Here is a tiny trained network, its code and every weight. The questions are about switching its units off for an input and a target symbol, where a switched-off unit gives its printed mean instead of its output.

import numpy as np


def w(rows, s, z=0):
    codes = np.array(rows[::2]) - 128.0
    scale = np.full(codes.shape[1], s)
    scale[-1] = z or s
    return codes * scale


def f(y):
    return np.maximum(y, 0)


def softmax(a):
    e = np.exp(a - a.max(-1, keepdims=True))
    return e / e.sum(-1, keepdims=True)


def log_softmax(a):
    a = a - a.max(-1, keepdims=True)
    return a - np.log(np.exp(a).sum(-1, keepdims=True))


def net(x, mask):
    ids = ['ζθλμπψ'.index(c) for c in x.split()]
    T = len(ids)
    res = E[ids] + P[:T]
    u = 0
    for l in range(3):
        q, k, v = (res @ M[l].T for M in (Q, K, V))
        z = softmax(np.where(np.tri(T) > 0, q @ k.T / 3**0.5, -1e9)) @ v
        res = res + np.where(mask[u], z, O[l][:, -1]) @ O[l][:, :-1]
        u += 1
        y = f(res @ A[l][:, :-1].T + A[l][:, -1])
        res = res + np.where(mask[u : u + 4], y, B[l][:, -1]) @ B[l][:, :-1]
        u += 4
    return log_softmax(res[-1] @ U[:, :-1].T + U[:, -1])


Q, K, V, O, A, B = {}, {}, {}, {}, {}, {}
E = w([
[117,124,184,2,205,190,156],'ζ',
[100,106,180,152,140,230,146],'θ',
[156,96,144,47,174,90,188],'λ',
[39,119,47,125,167,139,70],'μ',
[196,138,156,131,73,126,60],'π',
[173,83,79,189,70,149,182],'ψ',
],0.0047)
P = w([
[76,251,160,108,58,33,221],'0',
[95,232,161,175,112,117,157],'1',
[103,195,165,181,150,114,126],'2',
[117,173,153,168,173,127,119],'3',
[126,143,143,158,181,128,112],'4',
[137,120,132,149,176,137,108],'5',
[144,100,117,132,165,147,104],'6',
[153,81,111,114,152,163,100],'7',
[159,66,101,100,134,177,101],'8',
[167,50,90,71,125,191,95],'9',
[184,44,77,48,103,212,94],'10',
[184,21,74,39,94,225,89],'11',
[212,13,70,38,86,249,85],'12',
],0.0025)
Q[0] = w([
[168,70,101,123,117,176,113],'L0H0',
[138,248,152,141,74,65,167],'L0H0',
[88,168,99,78,94,101,149],'L0H0',
],0.013)
K[0] = w([
[61,202,73,124,137,152,85],'L0H0',
[247,83,233,156,138,183,151],'L0H0',
[82,70,170,141,107,149,145],'L0H0',
],0.013)
V[0] = w([
[93,161,178,116,91,92,179],'L0H0',
[37,179,15,169,192,73,45],'L0H0',
[190,255,198,144,86,118,217],'L0H0',
],0.011)
O[0] = w([
[77,94,93,146,161,83,102,171],'L0H0',
[200,218,80,182,253,199,112,121],'L0H0',
[64,60,207,164,195,37,52,255],'L0H0',
],0.0063,0.00073)
A[0] = w([
[44,171,31,133,192,217,52,160],'L0N0',
[151,134,232,101,108,129,9,213],'L0N1',
[26,144,193,112,105,174,149,90],'L0N2',
[162,47,89,109,134,170,100,253],'L0N3',
],0.012,0.0024)
B[0] = w([
[115,37,62,89,121,164,13,224],'L0N0',
[254,61,203,131,149,91,94,254],'L0N1',
[49,72,192,122,184,175,83,162],'L0N2',
[174,102,161,102,25,179,211,239],'L0N3',
],0.0077,0.005)
Q[1] = w([
[80,40,207,140,101,54,144],'L1H0',
[56,128,114,103,123,105,128],'L1H0',
[109,250,132,168,104,111,102],'L1H0',
],0.016)
K[1] = w([
[183,242,140,144,53,160,248],'L1H0',
[183,205,158,132,84,53,178],'L1H0',
[48,168,133,182,202,97,89],'L1H0',
],0.015)
V[1] = w([
[118,169,189,113,161,161,255],'L1H0',
[192,145,226,223,92,215,117],'L1H0',
[169,152,175,129,228,192,164],'L1H0',
],0.0087)
O[1] = w([
[105,253,117,57,91,69,121,2],'L1H0',
[24,127,187,147,8,133,222,153],'L1H0',
[100,148,217,55,90,77,141,102],'L1H0',
],0.0051,0.01)
A[1] = w([
[43,110,96,144,37,70,74,117],'L1N0',
[58,210,168,5,147,78,91,9],'L1N1',
[44,158,210,157,173,96,247,168],'L1N2',
[155,147,103,69,149,2,188,207],'L1N3',
],0.01,0.0015)
B[1] = w([
[150,101,69,64,136,76,96,204],'L1N0',
[72,183,205,254,91,138,57,145],'L1N1',
[77,101,68,106,127,18,176,255],'L1N2',
[108,42,189,80,149,119,197,155],'L1N3',
],0.0092,0.0022)
Q[2] = w([
[106,185,139,154,128,169,126],'L2H0',
[141,6,173,174,141,143,128],'L2H0',
[116,134,96,127,167,161,176],'L2H0',
],0.026)
K[2] = w([
[132,125,183,155,189,36,194],'L2H0',
[203,105,122,106,29,172,213],'L2H0',
[254,164,157,211,189,92,96],'L2H0',
],0.013)
V[2] = w([
[95,121,243,138,153,201,90],'L2H0',
[249,176,167,160,77,78,51],'L2H0',
[184,116,170,13,217,110,153],'L2H0',
],0.014)
O[2] = w([
[110,210,169,154,61,152,98,255],'L2H0',
[111,3,147,107,81,127,81,204],'L2H0',
[165,175,126,9,110,184,136,182],'L2H0',
],0.014,0.0057)
A[2] = w([
[111,84,73,255,112,82,111,160],'L2N0',
[75,128,8,105,113,59,91,139],'L2N1',
[180,16,49,150,198,126,118,4],'L2N2',
[200,74,104,126,121,213,65,214],'L2N3',
],0.0097,0.0013)
B[2] = w([
[179,120,4,72,141,121,89,163],'L2N0',
[131,37,195,153,146,126,154,143],'L2N1',
[135,141,255,185,185,200,135,207],'L2N2',
[84,124,91,104,98,42,168,255],'L2N3',
],0.0089,0.022)
U = w([
[75,183,114,127,160,33,221,116],'ζ',
[158,172,154,35,133,192,112,33],'θ',
[90,74,127,90,86,101,121,153],'λ',
[101,184,155,222,85,157,121,63],'μ',
[164,138,4,120,137,122,71,250],'π',
[176,101,183,173,180,180,113,125],'ψ',
],0.0035,0.002)

Each question gives the input, a string of symbols that net reads in full, and the target symbol t.
The units are the heads (3 rows each of Q, K, V and O) and the neurons (one row each of A and B). Each row of codes is followed by its name. A weight is (code - 128) times the scale printed after its matrix; where a second scale follows, it is the last column's (O, A, B and U).
mask holds one flag per unit, layer by layer, with each layer's heads first. A switched-off unit (its flag False) gives its mean, the last column of its rows in O or B, instead of its output. The means were averaged over made-up inputs and are rounded, as every weight is.
A unit's drop is (log p(t) with every unit on - log p(t) with that unit switched off) / (log p(t) with every unit on - log p(t) with every unit switched off).
The circuit of an input: a set's keep is (log p(t) with only the set's units on - log p(t) with every unit switched off) / (log p(t) with every unit on - log p(t) with every unit switched off). Starting from the 12 units with the biggest drops (on a tie, the unit counted first), units are removed one at a time, each time the one whose removal leaves the highest keep (on an exact tie, the one counted first), for as long as the keep stays at least 0.8.
units of the circuit, in order: the units of the circuit, biggest drop first
unit that matters most: the unit with the biggest drop
top k neurons: the k neurons with the biggest drops, biggest first
k most important neurons of layer l: the k neurons of layer l with the biggest drops, biggest first
input μ ζ π ζ π π π π θ π, target μ: units of the circuit, in order	L1H0, L2H0, L0N1
input μ π θ μ ζ, target π: units of the circuit, in order	L2H0, L0N0, L0H0, L2N2
input λ π μ ζ λ π λ ζ ζ, target θ: units of the circuit, in order	L2H0, L0N3
input μ π π π π λ, target ζ: units of the circuit, in order	L1H0, L0N0, L1N2, L0N1
input π θ π λ π θ, target λ: unit that matters most	L1N2
input ψ μ ψ π π π θ π θ θ, target μ: units of the circuit, in order	L1H0, L2H0, L0H0, L1N2
input λ θ π θ, target λ: units of the circuit, in order	L0N2, L2H0, L0N1, L0H0
input ψ π μ π ψ π π ζ π, target θ: top 4 neurons	L0N0, L0N1, L2N3, L0N3
input ζ μ π ζ ζ θ ζ μ, target π: 2 most important neurons of layer 1	L1N2, L1N0
input μ θ π ψ π, target π: units of the circuit, in order	L2H0, L0N1, L2N0
input μ π ζ π ψ, target π: units of the circuit, in order	L2N0, L2H0, L0N3, L0N1
input π π μ, target ψ: top 2 neurons	L0N0, L1N0
input π ζ π π θ λ θ, target θ: top 3 neurons	L0N0, L0N3, L0N2
input λ π μ θ θ λ λ π ζ ζ λ π, target θ: unit that matters most	L0N0
input ζ θ ψ ζ θ θ π θ ψ π π, target ψ: units of the circuit, in order	L2H0, L0N1, L2N2, L2N3
input π θ π ψ π, target ψ: top 2 neurons	L2N2, L0N1
input μ π ψ ψ, target π: units of the circuit, in order	L2N0, L2H0, L0N1
input ζ ψ θ λ ζ μ θ ζ θ π ψ μ, target ψ: top 2 neurons	L2N2, L0N0
input θ ζ μ π π θ λ ψ λ π μ θ θ, target π: top 3 neurons	L0N3, L0N0, L0N1
input θ θ ζ π λ ψ θ θ, target ψ: top 4 neurons	L0N2, L2N3, L2N2, L1N0
input π μ θ μ λ ζ, target π: top 2 neurons	L0N0, L2N2
input π λ π, target λ: 2 most important neurons of layer 2	L2N2, L2N3
input ψ λ λ, target ψ: top 3 neurons	L2N3, L2N2, L1N0
input ζ ψ π ψ θ π ψ ψ ζ, target ψ: top 2 neurons	L2N2, L2N3
input θ π π π π ψ π λ π π θ ζ ζ, target ζ: top 3 neurons	L0N0, L0N3, L1N2
